Below are the code and all the weights of a small trained network. Each question names an input and a class and asks about switching units off, where a switched-off unit gives its printed mean instead of its output.

import numpy as np


def w(rows, s, z=0):
    codes = np.array(rows[::2]) - 128.0
    scale = np.full(codes.shape[1], s)
    scale[-1] = z or s
    return codes * scale


def norm(h):
    return h / np.sqrt((h * h).mean(-1, keepdims=True) + 1e-5)


def f(y):
    return np.maximum(y, 0)


def log_softmax(a):
    a = a - a.max(-1, keepdims=True)
    return a - np.log(np.exp(a).sum(-1, keepdims=True))


def net(x, mask):
    res = np.array(x, float).reshape(1, 5) / 4 @ E
    u = 0
    for l in range(2):
        y = f(norm(res) @ A[l][:, :-1].T + A[l][:, -1])
        res = res + np.where(mask[u : u + 3], y, B[l][:, -1]) @ B[l][:, :-1]
        u += 3
    return log_softmax(norm(res)[-1] @ U[:, :-1].T + U[:, -1])


A, B = {}, {}
E = w([
[147,69,133,206,224,152,95,228,115,2,67,130],'x0',
[78,45,168,47,75,212,176,98,121,139,110,116],'x1',
[144,208,94,149,55,46,119,69,253,111,179,253],'x2',
[63,33,183,217,209,103,212,107,22,176,25,167],'x3',
[175,63,181,124,154,35,219,146,41,65,232,124],'x4',
],0.0088)
A[0] = w([
[111,102,154,73,66,157,175,81,125,193,122,122,18],'0.n1',
[143,71,132,43,50,108,209,108,188,79,211,208,1],'0.n2',
[140,145,137,46,67,98,125,122,115,174,253,56,109],'0.n3',
],0.018,0.0062)
B[0] = w([
[118,92,99,75,116,168,162,100,117,171,96,136,205],'0.n1',
[48,124,255,155,74,141,100,102,112,80,195,160,235],'0.n2',
[175,174,82,93,179,119,168,152,114,96,154,91,249],'0.n3',
],0.0094,0.014)
A[1] = w([
[155,26,152,223,139,65,147,172,135,123,115,148,5],'1.n1',
[131,35,160,151,142,244,31,214,170,80,65,18,3],'1.n2',
[124,242,111,88,45,161,55,103,249,130,180,147,51],'1.n3',
],0.018,0.0049)
B[1] = w([
[161,105,113,172,192,36,207,99,122,183,129,142,196],'1.n1',
[61,155,182,129,139,254,35,181,95,56,122,128,251],'1.n2',
[212,57,44,182,36,26,56,134,227,181,66,138,254],'1.n3',
],0.0066,0.018)
U = w([
[46,116,106,130,113,200,167,62,124,249,25,179,56],'0',
[132,106,133,240,234,50,207,130,74,148,105,175,172],'1',
[202,255,55,98,178,111,144,183,113,83,201,31,41],'2',
[169,138,37,176,49,91,55,125,220,170,81,161,210],'3',
[72,119,215,138,24,109,155,71,140,90,229,171,188],'4',
[94,116,137,181,214,231,77,213,62,79,77,106,175],'5',
[150,76,87,8,95,199,224,105,76,160,165,48,112],'6',
[217,218,105,169,102,30,81,170,168,55,249,128,2],'7',
],0.012,0.0049)

Each question gives the input, the list of numbers given to net, and the class t.
The units are the neurons (one row each of A and B). Each row of codes is followed by its name. A weight is (code - 128) times the scale printed after its matrix; where a second scale follows, it is the last column's (A, B and U).
mask holds one flag per neuron, layer by layer. A switched-off neuron (its flag False) gives its mean, the last column of its row in B, instead of its output. The means were averaged over made-up inputs and are rounded, as every weight is.
A unit's drop is (log p(t) with every unit on - log p(t) with that unit switched off) / (log p(t) with every unit on - log p(t) with every unit switched off).
The circuit of an input: a set's keep is (log p(t) with only the set's units on - log p(t) with every unit switched off) / (log p(t) with every unit on - log p(t) with every unit switched off). Starting from all 6 units, units are removed one at a time, each time the one whose removal leaves the highest keep (on an exact tie, the one counted first), for as long as the keep stays at least 0.8.
units of the circuit, in order: the units of the circuit, biggest drop first
unit that matters most: the unit with the biggest drop
top k neurons: the k neurons with the biggest drops, biggest first
top k neurons in layer l: the k neurons of layer l with the biggest drops, biggest first
drop when u is switched off: that unit's drop, to one decimal
input [1,1,-4,-8,-1], class 2: unit that matters most -> 0.n3
input [-5,-1,-8,0,-5], class 6: units of the circuit, in order -> (0.n1 1.n3)
input [6,-7,6,-1,8], class 1: units of the circuit, in order -> (1.n1 0.n3)
input [2,-2,3,7,-7], class 1: units of the circuit, in order -> (1.n3 1.n2)
input [2,0,-1,-2,8], class 4: top 3 neurons -> (0.n2 1.n3 1.n1)
input [-6,3,-1,2,6], class 6: top 2 neurons -> (0.n3 0.n1)
input [-1,-1,-5,-6,8], class 2: top 2 neurons -> (0.n3 1.n3)
input [-4,-7,6,7,-1], class 1: top 2 neurons in layer 1 -> (1.n3 1.n1)
input [1,-6,8,3,8], class 4: top 2 neurons in layer 0 -> (0.n2 0.n3)
input [-3,4,0,-6,-1], class 7: top 2 neurons -> (0.n3 0.n2)
input [8,-5,3,-8,0], class 3: top 2 neurons -> (1.n3 0.n3)
input [8,7,6,6,-2], class 1: top 3 neurons -> (1.n1 0.n1 0.n2)
input [-7,1,-6,-2,-7], class 6: top 2 neurons in layer 0 -> (0.n1 0.n3)
input [1,-5,-5,3,2], class 1: units of the circuit, in order -> (1.n1)
input [6,6,4,-5,-1], class 4: top 2 neurons -> (0.n2 0.n3)
input [4,-6,5,3,-2], class 1: top 2 neurons in layer 1 -> (1.n3 1.n1)
input [2,7,5,-1,-2], class 4: drop when 0.n2 is switched off -> 4.1
input [3,-2,-1,-6,-1], class 3: drop when 1.n3 is switched off -> 0.8
input [-5,-1,-5,-7,7], class 2: drop when 0.n3 is switched off -> 4.5
